Below is a small trained network, with its code and all its weights. Each question gives an input and a target symbol and asks what happens when units are switched off, that is, made to give their printed mean instead of their output.

import numpy as np


def w(rows, s, z=0):
    codes = np.array(rows[::2]) - 128.0
    scale = np.full(codes.shape[1], s)
    scale[-1] = z or s
    return codes * scale


def norm(h):
    return h / np.sqrt((h * h).mean(-1, keepdims=True) + 1e-5)


def f(y):
    return np.maximum(y, 0)


def softmax(a):
    e = np.exp(a - a.max(-1, keepdims=True))
    return e / e.sum(-1, keepdims=True)


def log_softmax(a):
    a = a - a.max(-1, keepdims=True)
    return a - np.log(np.exp(a).sum(-1, keepdims=True))


def net(x, mask):
    ids = ['αβδζηθμσ'.index(c) for c in x.split()]
    T = len(ids)
    res = E[ids] + P[:T]
    u = 0
    for l in range(3):
        r = norm(res)
        for j in range(3):
            rows = slice(3 * j, 3 * j + 3)
            q, k, v = (r @ M[l][rows].T for M in (Q, K, V))
            z = softmax(np.where(np.tri(T) > 0, q @ k.T / 3**0.5, -1e9)) @ v
            o = O[l][rows]
            res = res + np.where(mask[u + j], z, o[:, -1]) @ o[:, :-1]
        u += 3
        y = f(norm(res) @ A[l][:, :-1].T + A[l][:, -1])
        res = res + np.where(mask[u : u + 4], y, B[l][:, -1]) @ B[l][:, :-1]
        u += 4
    return log_softmax(norm(res)[-1] @ U[:, :-1].T + U[:, -1])


Q, K, V, O, A, B = {}, {}, {}, {}, {}, {}
E = w([
[99,98,169,45],'α',
[183,172,82,98],'β',
[136,143,67,100],'δ',
[118,3,196,111],'ζ',
[136,113,100,157],'η',
[166,183,99,56],'θ',
[57,201,143,75],'μ',
[59,131,85,136],'σ',
],0.004)
P = w([
[151,36,113,214],'0',
[190,69,188,255],'1',
[193,68,221,245],'2',
[186,64,205,229],'3',
[191,78,184,199],'4',
[172,77,177,177],'5',
[153,88,164,132],'6',
[161,77,144,114],'7',
[152,51,130,125],'8',
],0.00087)
Q[0] = w([
[207,211,65,56],'0.h1',
[193,88,186,151],'0.h1',
[253,162,175,107],'0.h1',
[137,16,109,126],'0.h2',
[38,242,39,68],'0.h2',
[56,162,101,229],'0.h2',
[174,60,98,104],'0.h3',
[177,153,181,127],'0.h3',
[172,105,47,162],'0.h3',
],0.0045)
K[0] = w([
[109,184,49,102],'0.h1',
[49,70,90,167],'0.h1',
[40,122,59,210],'0.h1',
[132,75,215,77],'0.h2',
[24,174,76,172],'0.h2',
[76,62,92,253],'0.h2',
[41,115,66,122],'0.h3',
[105,29,129,228],'0.h3',
[69,243,89,143],'0.h3',
],0.0041)
V[0] = w([
[5,92,117,121],'0.h1',
[166,98,121,79],'0.h1',
[173,174,114,103],'0.h1',
[147,133,118,49],'0.h2',
[212,140,192,116],'0.h2',
[76,89,112,98],'0.h2',
[153,104,238,125],'0.h3',
[172,64,118,159],'0.h3',
[71,94,50,121],'0.h3',
],0.0031)
O[0] = w([
[53,253,183,199,146],'0.h1',
[165,126,120,38,161],'0.h1',
[145,63,101,90,138],'0.h1',
[11,131,162,214,133],'0.h2',
[50,237,120,170,18],'0.h2',
[201,18,167,198,184],'0.h2',
[165,81,81,7,2],'0.h3',
[103,158,21,132,148],'0.h3',
[235,242,118,183,241],'0.h3',
],0.0014,0.0013)
A[0] = w([
[153,49,148,70,77],'0.n1',
[77,141,110,133,254],'0.n2',
[178,105,124,246,163],'0.n3',
[108,51,134,254,235],'0.n4',
],0.0028,0.00063)
B[0] = w([
[129,184,162,149,163],'0.n1',
[133,4,103,239,171],'0.n2',
[83,201,123,84,204],'0.n3',
[237,240,47,46,254],'0.n4',
],0.0023)
Q[1] = w([
[96,147,201,62],'1.h1',
[122,83,75,85],'1.h1',
[188,17,40,155],'1.h1',
[116,63,115,153],'1.h2',
[130,84,86,177],'1.h2',
[227,124,172,113],'1.h2',
[145,221,100,37],'1.h3',
[131,246,101,108],'1.h3',
[179,255,56,113],'1.h3',
],0.0055)
K[1] = w([
[75,92,94,167],'1.h1',
[100,77,216,78],'1.h1',
[200,137,253,66],'1.h1',
[139,79,169,145],'1.h2',
[98,86,169,131],'1.h2',
[167,154,154,58],'1.h2',
[9,62,117,172],'1.h3',
[65,117,59,175],'1.h3',
[85,82,58,162],'1.h3',
],0.006)
V[1] = w([
[125,99,132,155],'1.h1',
[106,170,108,46],'1.h1',
[196,179,159,88],'1.h1',
[104,65,130,178],'1.h2',
[140,147,95,107],'1.h2',
[4,117,99,140],'1.h2',
[95,114,63,15],'1.h3',
[178,181,166,153],'1.h3',
[32,153,148,118],'1.h3',
],0.0034)
O[1] = w([
[115,182,187,138,78],'1.h1',
[186,145,23,71,216],'1.h1',
[39,70,7,80,235],'1.h1',
[153,138,205,18,6],'1.h2',
[83,86,8,129,226],'1.h2',
[156,60,134,100,17],'1.h2',
[173,180,144,138,242],'1.h3',
[89,7,42,71,130],'1.h3',
[157,150,115,184,39],'1.h3',
],0.0019,0.0014)
A[1] = w([
[224,97,98,142,161],'1.n1',
[85,44,90,192,97],'1.n2',
[75,20,102,75,3],'1.n3',
[82,160,4,96,243],'1.n4',
],0.0027,0.00039)
B[1] = w([
[2,102,171,132,167],'1.n1',
[168,235,133,117,151],'1.n2',
[213,152,112,136,157],'1.n3',
[131,53,160,137,255],'1.n4',
],0.0031,0.0038)
Q[2] = w([
[128,135,158,138],'2.h1',
[178,150,84,116],'2.h1',
[255,145,141,91],'2.h1',
[129,193,225,180],'2.h2',
[142,241,214,153],'2.h2',
[176,130,82,56],'2.h2',
[128,92,58,130],'2.h3',
[118,226,165,119],'2.h3',
[150,222,150,137],'2.h3',
],0.0068)
K[2] = w([
[116,147,114,137],'2.h1',
[173,126,120,84],'2.h1',
[201,84,83,97],'2.h1',
[167,105,147,238],'2.h2',
[114,81,119,253],'2.h2',
[66,172,109,86],'2.h2',
[188,94,125,61],'2.h3',
[91,199,23,169],'2.h3',
[95,170,46,199],'2.h3',
],0.0066)
V[2] = w([
[135,142,146,142],'2.h1',
[189,141,118,137],'2.h1',
[162,150,73,76],'2.h1',
[2,181,126,84],'2.h2',
[69,53,194,104],'2.h2',
[98,68,147,195],'2.h2',
[56,187,142,110],'2.h3',
[42,200,142,152],'2.h3',
[133,147,114,205],'2.h3',
],0.0045)
O[2] = w([
[159,110,135,129,84],'2.h1',
[125,118,144,158,156],'2.h1',
[94,170,142,186,253],'2.h1',
[24,147,158,157,117],'2.h2',
[87,113,59,204,7],'2.h2',
[167,119,174,253,49],'2.h2',
[117,139,73,121,56],'2.h3',
[85,147,62,142,25],'2.h3',
[129,201,141,101,103],'2.h3',
],0.0036,0.0021)
A[2] = w([
[196,141,139,73,8],'2.n1',
[137,135,159,193,195],'2.n2',
[2,136,107,136,122],'2.n3',
[76,172,250,138,205],'2.n4',
],0.005,0.0017)
B[2] = w([
[80,93,108,214,252],'2.n1',
[138,107,237,4,175],'2.n2',
[48,142,245,146,216],'2.n3',
[182,204,36,165,249],'2.n4',
],0.0037,0.0015)
U = w([
[81,99,144,182,81],'α',
[136,98,90,158,81],'β',
[149,134,112,207,49],'δ',
[200,90,221,132,227],'ζ',
[161,139,93,164,2],'η',
[90,121,79,20,70],'θ',
[33,181,201,151,165],'μ',
[177,255,140,138,229],'σ',
],0.0085,0.0018)

Each question gives the input, a string of symbols that net reads in full, and the target symbol t.
The units are the heads (3 rows each of Q, K, V and O) and the neurons (one row each of A and B). Each row of codes is followed by its name. A weight is (code - 128) times the scale printed after its matrix; where a second scale follows, it is the last column's (O, A, B and U).
mask holds one flag per unit, layer by layer, with each layer's heads first. A switched-off unit (its flag False) gives its mean, the last column of its rows in O or B, instead of its output. The means were averaged over made-up inputs and are rounded, as every weight is.
A unit's drop is (log p(t) with every unit on - log p(t) with that unit switched off) / (log p(t) with every unit on - log p(t) with every unit switched off).
The circuit of an input: a set's keep is (log p(t) with only the set's units on - log p(t) with every unit switched off) / (log p(t) with every unit on - log p(t) with every unit switched off). Starting from the 12 units with the biggest drops (on a tie, the unit counted first), units are removed one at a time, each time the one whose removal leaves the highest keep (on an exact tie, the one counted first), for as long as the keep stays at least 0.8.
circuit, biggest first: the units of the circuit, biggest drop first
unit that matters most: the unit with the biggest drop
k most important neurons: the k neurons with the biggest drops, biggest first
which heads matter: for each layer, one digit per head in row order, 1 if its drop is at least 0.15 and else 0, layers parted by /
input σ θ η η μ θ, target μ: unit that matters most : 2.h2
input μ θ η ζ μ θ, target μ: circuit, biggest first : [2.h2; 2.n3; 0.n4]
input σ σ η ζ σ β θ σ α, target σ: which heads matter : 100 / 100 / 000
input μ σ α δ δ, target α: circuit, biggest first : [2.h2; 0.n4]
input δ θ ζ δ β, target ζ: 4 most important neurons : [0.n4; 2.n4; 1.n4; 1.n3]
input θ σ ζ θ θ, target θ: which heads matter : 001 / 100 / 010
input δ σ α θ δ θ μ δ, target μ: 2 most important neurons : [2.n3; 1.n1]
input σ σ σ β δ μ η α, target μ: circuit, biggest first : [2.h2; 2.n3]
input θ μ β η, target μ: 3 most important neurons : [1.n1; 2.n3; 1.n3]
input θ σ β θ β, target θ: 2 most important neurons : [0.n4; 2.n4]
input σ σ η ζ δ δ ζ δ, target ζ: which heads matter : 000 / 000 / 001
input β δ σ α δ σ α, target σ: 2 most important neurons : [2.n4; 1.n4]
input β θ α, target θ: which heads matter : 110 / 001 / 111
input η ζ η θ η, target θ: which heads matter : 000 / 000 / 010
input β δ θ β σ σ, target θ: circuit, biggest first : [2.h2]
input δ δ σ σ, target σ: which heads matter : 001 / 000 / 011
input θ σ η σ θ η, target σ: which heads matter : 100 / 000 / 100
input β σ θ δ, target θ: which heads matter : 000 / 000 / 010
input δ α α σ δ, target α: 2 most important neurons : [0.n4; 1.n4]
input μ σ δ, target μ: circuit, biggest first : [2.h2]
input η θ σ ζ ζ ζ θ δ β, target θ: which heads matter : 010 / 000 / 010
input ζ ζ σ, target ζ: 3 most important neurons : [0.n4; 0.n2; 2.n2]
input θ θ σ δ θ σ θ δ η, target θ: which heads matter : 000 / 100 / 010
input θ δ θ, target θ: which heads matter : 100 / 100 / 010
input η β μ θ β, target μ: 3 most important neurons : [1.n1; 1.n3; 2.n3]
input δ α μ β η, target μ: which heads matter : 001 / 000 / 010
